Below are the code and all the weights of a small trained network. Each question names an input and a target symbol and asks about switching units off, where a switched-off unit gives its printed mean instead of its output.

import numpy as np


def w(rows, s, z=0):
    codes = np.array(rows[::2]) - 128.0
    scale = np.full(codes.shape[1], s)
    scale[-1] = z or s
    return codes * scale


def f(y):
    return y / 2 * (1 + np.tanh(0.7978845608 * (y + 0.044715 * y**3)))


def softmax(a):
    e = np.exp(a - a.max(-1, keepdims=True))
    return e / e.sum(-1, keepdims=True)


def log_softmax(a):
    a = a - a.max(-1, keepdims=True)
    return a - np.log(np.exp(a).sum(-1, keepdims=True))


def net(x, mask):
    ids = ['αβεζηθλμξτφψ'.index(c) for c in x.split()]
    T = len(ids)
    res = E[ids] + P[:T]
    r = res
    for j in range(3):
        rows = slice(2 * j, 2 * j + 2)
        q, k, v = (r @ M[0][rows].T for M in (Q, K, V))
        z = softmax(np.where(np.tri(T) > 0, q @ k.T / 2**0.5, -1e9)) @ v
        o = O[0][rows]
        res = res + np.where(mask[j], z, o[:, -1]) @ o[:, :-1]
    y = f(res @ A[0][:, :-1].T + A[0][:, -1])
    res = res + np.where(mask[3:15], y, B[0][:, -1]) @ B[0][:, :-1]
    return log_softmax(res[-1] @ U[:, :-1].T + U[:, -1])


Q, K, V, O, A, B = {}, {}, {}, {}, {}, {}
E = w([
[95,106,95],'α',
[127,110,166],'β',
[78,152,136],'ε',
[94,119,98],'ζ',
[108,162,185],'η',
[132,83,97],'θ',
[118,98,102],'λ',
[138,104,123],'μ',
[156,100,152],'ξ',
[113,137,171],'τ',
[124,89,96],'φ',
[198,253,148],'ψ',
],0.026)
P = w([
[174,122,168],'0',
[44,81,255],'1',
[138,133,53],'2',
[105,78,243],'3',
[136,147,60],'4',
[75,124,224],'5',
[131,158,68],'6',
[135,87,230],'7',
[118,169,72],'8',
[147,89,226],'9',
],0.009)
Q[0] = w([
[163,151,47],'H0',
[81,143,180],'H0',
[125,165,232],'H1',
[69,96,127],'H1',
[180,249,232],'H2',
[217,203,117],'H2',
],0.011)
K[0] = w([
[181,143,93],'H0',
[131,53,128],'H0',
[126,154,179],'H1',
[38,176,71],'H1',
[189,191,116],'H2',
[179,248,150],'H2',
],0.014)
V[0] = w([
[141,24,114],'H0',
[164,221,72],'H0',
[2,211,104],'H1',
[154,79,122],'H1',
[67,59,198],'H2',
[162,69,20],'H2',
],0.0098)
O[0] = w([
[174,62,58,89],'H0',
[30,199,15,59],'H0',
[120,155,254,145],'H1',
[196,183,190,95],'H1',
[203,111,253,107],'H2',
[150,87,136,2],'H2',
],0.0057,0.0061)
A[0] = w([
[114,72,177,1],'N0',
[107,144,167,142],'N1',
[152,114,141,134],'N2',
[104,97,72,118],'N3',
[115,158,173,157],'N4',
[131,94,124,144],'N5',
[189,250,76,49],'N6',
[98,73,145,141],'N7',
[71,110,127,122],'N8',
[123,154,55,80],'N9',
[165,92,59,93],'N10',
[121,147,81,199],'N11',
],0.018,0.0073)
B[0] = w([
[85,94,84,204],'N0',
[216,137,118,198],'N1',
[128,176,46,169],'N2',
[77,27,187,140],'N3',
[110,123,75,219],'N4',
[159,142,183,153],'N5',
[120,6,180,250],'N6',
[94,103,136,190],'N7',
[216,2,167,147],'N8',
[187,232,121,190],'N9',
[88,122,54,142],'N10',
[98,160,82,187],'N11',
],0.0073,0.013)
U = w([
[86,55,215,92],'α',
[153,121,154,254],'β',
[125,157,156,221],'ε',
[110,134,168,99],'ζ',
[165,219,179,91],'η',
[142,97,74,19],'θ',
[131,115,106,49],'λ',
[164,173,72,196],'μ',
[233,134,86,47],'ξ',
[149,145,151,61],'τ',
[128,102,85,40],'φ',
[7,175,101,173],'ψ',
],0.015,0.0099)

Each question gives the input, a string of symbols that net reads in full, and the target symbol t.
The units are the heads (2 rows each of Q, K, V and O) and the neurons (one row each of A and B). Each row of codes is followed by its name. A weight is (code - 128) times the scale printed after its matrix; where a second scale follows, it is the last column's (O, A, B and U).
mask holds one flag per unit, heads first, then neurons. A switched-off unit (its flag False) gives its mean, the last column of its rows in O or B, instead of its output. The means were averaged over made-up inputs and are rounded, as every weight is.
A unit's drop is (log p(t) with every unit on - log p(t) with that unit switched off) / (log p(t) with every unit on - log p(t) with every unit switched off).
The circuit of an input: a set's keep is (log p(t) with only the set's units on - log p(t) with every unit switched off) / (log p(t) with every unit on - log p(t) with every unit switched off). Starting from the 12 units with the biggest drops (on a tie, the unit counted first), units are removed one at a time, each time the one whose removal leaves the highest keep (on an exact tie, the one counted first), for as long as the keep stays at least 0.8.
units of the circuit, in order: the units of the circuit, biggest drop first
k most important neurons: the k neurons with the biggest drops, biggest first
heads that matter: for each layer, one digit per head in row order, 1 if its drop is at least 0.15 and else 0, layers parted by /
drop when u is switched off: that unit's drop, to one decimal
input φ φ η μ ζ ψ θ, target ψ: 2 most important neurons : [N1 N6]
input ψ θ ε ξ η ξ μ μ φ ψ, target β: units of the circuit, in order : [N6 N9 H2 H1]
input μ τ η ζ θ ε, target α: 2 most important neurons : [N9 N8]
input ψ ξ τ ψ φ μ η ψ φ, target ψ: 2 most important neurons : [N11 N1]
input η ξ η ε θ μ ψ η τ, target ψ: 3 most important neurons : [N6 N1 N11]
input β ζ ζ, target β: units of the circuit, in order : [H2]
input η θ ξ β α η ψ η θ ψ, target β: heads that matter : 001
input η ζ η ζ η, target η: units of the circuit, in order : [N6 N0]
input ψ η λ, target ψ: 2 most important neurons : [N11 N1]
input η ε ψ ψ ξ, target ψ: heads that matter : 100
input η ξ ψ α η, target ψ: 3 most important neurons : [N1 N6 N11]
input η ε ψ η α α β ψ ψ, target ψ: 2 most important neurons : [N11 N9]
input β ψ η ξ φ η φ, target ψ: 3 most important neurons : [N1 N6 N11]
input ξ θ ξ, target ξ: 2 most important neurons : [N6 N0]
input ψ λ θ φ φ θ ξ, target ψ: most important neuron : [N1]
input η η λ η η, target η: drop when N0 is switched off : 0.2
input ξ τ η ψ, target α: drop when N6 is switched off : 1.4
input μ ζ η μ ζ η ψ φ λ, target ψ: drop when N11 is switched off : 0.3
input φ λ ξ, target ξ: drop when N10 is switched off : -0.1
